Here is a tiny trained network, its code and every weight. The questions are about switching its units off for an input and a class, where a switched-off unit gives its printed mean instead of its output.

import numpy as np


def w(rows, s, z=0):
    codes = np.array(rows[::2]) - 128.0
    scale = np.full(codes.shape[1], s)
    scale[-1] = z or s
    return codes * scale


def f(y):
    return np.maximum(y, 0)


def log_softmax(a):
    a = a - a.max(-1, keepdims=True)
    return a - np.log(np.exp(a).sum(-1, keepdims=True))


def net(x, mask):
    res = np.array(x, float).reshape(1, 7) / 4 @ E
    y = f(res @ A[0][:, :-1].T + A[0][:, -1])
    res = res + np.where(mask, y, B[0][:, -1]) @ B[0][:, :-1]
    return log_softmax(res[-1] @ U[:, :-1].T + U[:, -1])


A, B = {}, {}
E = w([
[144,145,90,237,146,72,138,202,167,180,227,102],'x0',
[130,130,125,130,128,124,129,124,123,127,129,129],'x1',
[128,130,125,126,133,129,128,132,124,127,125,127],'x2',
[132,129,129,132,123,130,125,126,124,128,128,125],'x3',
[124,126,127,130,128,128,131,130,125,126,126,130],'x4',
[15,249,216,122,145,127,147,95,89,146,148,2],'x5',
[149,133,124,77,63,225,237,162,114,197,162,134],'x6',
],0.0098)
A[0] = w([
[139,130,116,94,72,223,254,161,111,193,158,137,150],'N1',
[63,179,209,65,124,153,136,65,76,104,77,93,126],'N2',
[182,87,67,190,132,94,129,181,178,152,168,156,143],'N3',
[155,104,99,198,155,64,73,155,175,97,141,160,162],'N4',
[170,119,90,121,96,169,188,186,140,198,173,138,132],'N5',
[79,190,153,184,152,90,151,147,122,179,206,53,60],'N6',
[171,56,103,59,105,171,107,98,124,74,40,210,210],'N7',
[113,148,147,71,81,209,217,123,105,173,145,123,116],'N8',
[108,128,133,168,165,53,19,101,142,70,95,125,254],'N9',
[115,145,157,70,92,192,174,119,91,162,128,105,101],'N10',
],0.0073,0.0051)
B[0] = w([
[239,124,120,81,57,177,153,225,134,242,161,153,251],'N1',
[94,47,83,63,202,170,44,63,38,145,181,113,251],'N2',
[151,76,35,143,132,144,72,142,103,179,194,176,219],'N3',
[189,109,57,167,179,86,69,174,118,169,120,86,222],'N4',
[110,134,131,110,58,189,167,158,162,121,173,183,202],'N5',
[142,211,220,155,103,73,204,185,206,77,53,72,230],'N6',
[146,225,237,171,99,51,218,168,221,81,18,36,246],'N7',
[229,97,103,88,124,112,110,184,87,218,117,70,232],'N8',
[63,123,111,150,230,106,72,61,117,81,80,1,251],'N9',
[199,83,95,99,136,91,92,157,79,202,119,32,211],'N10',
],0.0065,0.012)
U = w([
[102,174,173,176,147,76,146,118,188,46,82,101,250],'0',
[163,75,65,121,159,121,56,131,85,175,144,108,170],'1',
[153,170,202,115,80,125,213,158,167,135,106,120,111],'2',
[135,106,89,128,96,172,136,141,136,151,197,254,23],'3',
[46,104,133,94,170,159,80,43,76,87,137,129,78],'4',
],0.0093,0.0013)

Each question gives the input, the list of numbers given to net, and the class t.
The units are the neurons (one row each of A and B). Each row of codes is followed by its name. A weight is (code - 128) times the scale printed after its matrix; where a second scale follows, it is the last column's (A, B and U).
mask holds one flag per neuron, in row order. A switched-off neuron (its flag False) gives its mean, the last column of its row in B, instead of its output. The means were averaged over made-up inputs and are rounded, as every weight is.
A unit's drop is (log p(t) with every unit on - log p(t) with that unit switched off) / (log p(t) with every unit on - log p(t) with every unit switched off).
The circuit of an input: a set's keep is (log p(t) with only the set's units on - log p(t) with every unit switched off) / (log p(t) with every unit on - log p(t) with every unit switched off). Starting from all 10 units, units are removed one at a time, each time the one whose removal leaves the highest keep (on an exact tie, the one counted first), for as long as the keep stays at least 0.8.
circuit, biggest first: the units of the circuit, biggest drop first
unit that matters most: the unit with the biggest drop
top k neurons: the k neurons with the biggest drops, biggest first
drop when u is switched off: that unit's drop, to one decimal
input [-8,0,-2,7,-5,-2,-6], class 0: circuit, biggest first : (N7)
input [6,8,-5,4,1,-8,1], class 3: circuit, biggest first : (N5, N9)
input [-5,7,2,-5,-5,0,-1], class 0: circuit, biggest first : (N7, N1)
input [8,2,-2,-8,7,2,-4], class 0: top 2 neurons : (N6, N2)
input [-3,-3,-1,-7,-8,-6,-1], class 0: top 2 neurons : (N7, N1)
input [-5,-4,-8,-8,-6,1,-7], class 4: top 2 neurons : (N6, N2)
input [-1,7,8,8,2,0,4], class 2: top 4 neurons : (N2, N3, N4, N9)
input [-1,-6,-2,7,8,4,4], class 1: top 4 neurons : (N7, N2, N10, N8)
input [8,1,2,-5,-2,4,2], class 2: top 2 neurons : (N6, N9)
input [0,1,-2,1,0,-6,2], class 2: top 2 neurons : (N7, N2)
input [8,6,-8,8,-5,-7,2], class 3: top 2 neurons : (N5, N9)
input [8,-7,5,4,2,0,2], class 3: top 2 neurons : (N7, N3)
input [2,1,3,-5,-1,0,6], class 3: drop when N7 is switched off : 0.6
input [-5,-2,4,4,-3,8,-5], class 4: unit that matters most : N2
input [-6,-5,-4,-6,1,-4,7], class 2: drop when N7 is switched off : 0.2
input [-4,-6,0,1,3,1,-4], class 4: drop when N2 is switched off : 0.2
